Here is a tiny trained network, its code and every weight. The questions are about switching its units off for an input and a class, where a switched-off unit gives its printed mean instead of its output.

import numpy as np


def w(rows, s, z=0):
    codes = np.array(rows[::2]) - 128.0
    scale = np.full(codes.shape[1], s)
    scale[-1] = z or s
    return codes * scale


def norm(h):
    return h / np.sqrt((h * h).mean(-1, keepdims=True) + 1e-5)


def f(y):
    return np.maximum(y, 0)


def log_softmax(a):
    a = a - a.max(-1, keepdims=True)
    return a - np.log(np.exp(a).sum(-1, keepdims=True))


def net(x, mask):
    res = np.array(x, float).reshape(1, 7) / 4 @ E
    u = 0
    for l in range(3):
        y = f(norm(res) @ A[l][:, :-1].T + A[l][:, -1])
        res = res + np.where(mask[u : u + 9], y, B[l][:, -1]) @ B[l][:, :-1]
        u += 9
    return log_softmax(norm(res)[-1] @ U[:, :-1].T + U[:, -1])


A, B = {}, {}
E = w([
[126,128,133,133,130,131,126],'x0',
[150,148,39,98,187,197,55],'x1',
[122,192,232,1,157,143,101],'x2',
[134,119,119,118,129,122,132],'x3',
[117,131,108,107,169,211,254],'x4',
[128,128,127,128,132,126,128],'x5',
[122,133,136,136,127,135,123],'x6',
],0.0088)
A[0] = w([
[122,144,35,94,159,209,44,148],'L0N1',
[142,135,158,105,125,85,61,116],'L0N2',
[123,171,196,9,128,160,135,14],'L0N3',
[144,118,111,103,141,151,95,64],'L0N4',
[128,129,113,154,83,42,16,202],'L0N5',
[114,141,135,125,135,165,161,91],'L0N6',
[132,169,206,21,136,87,54,98],'L0N7',
[133,144,69,115,170,179,76,3],'L0N8',
[132,171,107,158,151,161,195,98],'L0N9',
],0.012,0.0038)
B[0] = w([
[223,56,113,152,166,216,47,238],'L0N1',
[111,94,127,147,56,155,132,188],'L0N2',
[173,168,132,173,254,70,147,228],'L0N3',
[101,151,162,135,139,157,122,155],'L0N4',
[152,166,131,145,235,90,142,240],'L0N5',
[109,101,133,158,182,135,147,157],'L0N6',
[73,97,136,79,37,140,80,251],'L0N7',
[111,169,192,121,63,44,226,182],'L0N8',
[127,125,70,114,42,144,154,178],'L0N9',
],0.018,0.011)
A[1] = w([
[173,173,130,201,115,98,109,106],'L1N1',
[149,149,200,76,171,172,193,132],'L1N2',
[118,142,102,136,184,166,172,118],'L1N3',
[76,148,93,139,34,149,151,1],'L1N4',
[62,159,88,87,57,85,135,99],'L1N5',
[183,192,99,84,159,188,67,88],'L1N6',
[3,233,45,108,136,42,156,175],'L1N7',
[92,137,123,148,79,145,154,3],'L1N8',
[116,95,157,89,28,124,63,105],'L1N9',
],0.014,0.0027)
B[1] = w([
[123,126,161,67,166,156,150,210],'L1N1',
[137,131,108,137,175,123,127,205],'L1N2',
[143,109,184,110,103,102,65,218],'L1N3',
[87,55,112,128,147,76,128,185],'L1N4',
[59,149,131,253,158,136,122,186],'L1N5',
[55,103,83,134,142,54,141,254],'L1N6',
[145,123,203,185,102,116,219,235],'L1N7',
[91,115,93,138,128,77,118,163],'L1N8',
[167,105,140,136,61,137,80,231],'L1N9',
],0.022,0.0068)
A[2] = w([
[116,97,83,47,66,223,52,90],'L2N1',
[171,229,186,90,148,156,252,69],'L2N2',
[33,175,104,130,99,133,164,51],'L2N3',
[132,111,33,72,22,241,162,52],'L2N4',
[96,104,124,158,83,157,71,254],'L2N5',
[131,198,57,26,230,159,96,76],'L2N6',
[105,199,156,182,26,200,152,36],'L2N7',
[105,132,59,86,46,154,94,101],'L2N8',
[108,161,136,122,52,140,149,53],'L2N9',
],0.017,0.0024)
B[2] = w([
[53,178,102,107,120,95,118,207],'L2N1',
[108,201,138,89,189,126,169,252],'L2N2',
[105,74,148,120,133,99,138,157],'L2N3',
[124,132,52,145,107,254,203,158],'L2N4',
[142,155,148,109,103,134,149,254],'L2N5',
[198,82,113,154,131,151,66,198],'L2N6',
[223,131,140,116,76,178,140,170],'L2N7',
[143,116,100,102,182,147,73,160],'L2N8',
[155,127,142,130,99,138,170,145],'L2N9',
],0.038,0.008)
U = w([
[129,219,183,89,220,105,174,253],'0',
[211,59,97,155,207,139,37,237],'1',
[202,151,217,136,3,149,129,91],'2',
[70,200,114,39,71,110,9,60],'3',
[68,25,131,196,92,77,187,1],'4',
[90,130,9,117,94,236,147,57],'5',
],0.015,0.0019)

Each question gives the input, the list of numbers given to net, and the class t.
The units are the neurons (one row each of A and B). Each row of codes is followed by its name. A weight is (code - 128) times the scale printed after its matrix; where a second scale follows, it is the last column's (A, B and U).
mask holds one flag per neuron, layer by layer. A switched-off neuron (its flag False) gives its mean, the last column of its row in B, instead of its output. The means were averaged over made-up inputs and are rounded, as every weight is.
A unit's drop is (log p(t) with every unit on - log p(t) with that unit switched off) / (log p(t) with every unit on - log p(t) with every unit switched off).
The circuit of an input: a set's keep is (log p(t) with only the set's units on - log p(t) with every unit switched off) / (log p(t) with every unit on - log p(t) with every unit switched off). Starting from the 12 units with the biggest drops (on a tie, the unit counted first), units are removed one at a time, each time the one whose removal leaves the highest keep (on an exact tie, the one counted first), for as long as the keep stays at least 0.8.
units of the circuit, in order: the units of the circuit, biggest drop first
k most important neurons: the k neurons with the biggest drops, biggest first
k most important neurons of layer l: the k neurons of layer l with the biggest drops, biggest first
drop of u: that unit's drop, to one decimal
input [4,-1,3,-6,-5,-4,1], class 2: 2 most important neurons : (L0N7, L0N1)
input [-7,-8,3,4,-4,-2,3], class 2: 2 most important neurons : (L0N7, L0N1)
input [-4,-4,-1,-8,1,2,0], class 4: 3 most important neurons : (L0N3, L0N5, L0N1)
input [-5,-4,2,-8,0,-3,0], class 2: 2 most important neurons : (L0N7, L0N5)
input [-6,-1,-8,2,0,1,-2], class 0: 3 most important neurons : (L0N1, L0N7, L0N2)
input [0,-6,-3,0,1,-5,-8], class 4: units of the circuit, in order : (L0N3, L1N4)
input [-5,2,2,-4,-7,-7,-1], class 3: 2 most important neurons of layer 0 : (L0N7, L0N3)
input [4,-1,-4,-5,1,-4,-7], class 4: 2 most important neurons : (L0N3, L0N5)
input [-2,6,1,-4,3,0,-5], class 1: units of the circuit, in order : (L0N1)
input [5,8,0,-1,3,8,-4], class 5: 3 most important neurons : (L0N3, L0N5, L0N1)
input [1,3,5,4,0,-2,2], class 3: 3 most important neurons : (L0N7, L0N5, L0N3)
input [-1,7,-4,-7,1,8,-7], class 5: 2 most important neurons : (L0N3, L0N5)
input [3,-7,-3,-8,8,-3,-3], class 4: 2 most important neurons : (L0N1, L0N3)
input [2,5,1,-1,-6,-2,0], class 3: 4 most important neurons : (L0N7, L0N3, L0N2, L0N5)
input [-6,7,-3,-6,5,-8,-5], class 5: 3 most important neurons : (L0N3, L0N1, L0N5)
input [-7,-8,7,-3,-1,6,-3], class 2: most important neuron : (L0N7)
input [0,7,2,-6,-2,-2,-1], class 3: 2 most important neurons of layer 0 : (L0N1, L0N7)
input [1,4,4,4,0,6,-7], class 3: 3 most important neurons of layer 0 : (L0N7, L0N5, L0N3)
input [1,-8,-4,-8,1,-7,-3], class 4: 4 most important neurons of layer 0 : (L0N3, L0N5, L0N1, L0N7)
input [-6,3,2,-2,-5,1,-4], class 3: 2 most important neurons of layer 0 : (L0N7, L0N5)
input [2,-2,-8,2,-1,-5,1], class 0: 2 most important neurons of layer 0 : (L0N1, L0N7)
input [0,-7,8,-1,-7,7,6], class 2: drop of L1N4 : 0.0
input [2,-1,-6,0,-8,6,-5], class 0: drop of L0N1 : 3.0
input [-7,8,2,4,4,4,-3], class 1: drop of L0N1 : 0.2
input [3,-5,2,1,-8,-7,-5], class 2: 3 most important neurons of layer 0 : (L0N7, L0N1, L0N3)
input [1,6,5,-1,-1,-1,-2], class 3: 4 most important neurons of layer 0 : (L0N7, L0N5, L0N3, L0N1)
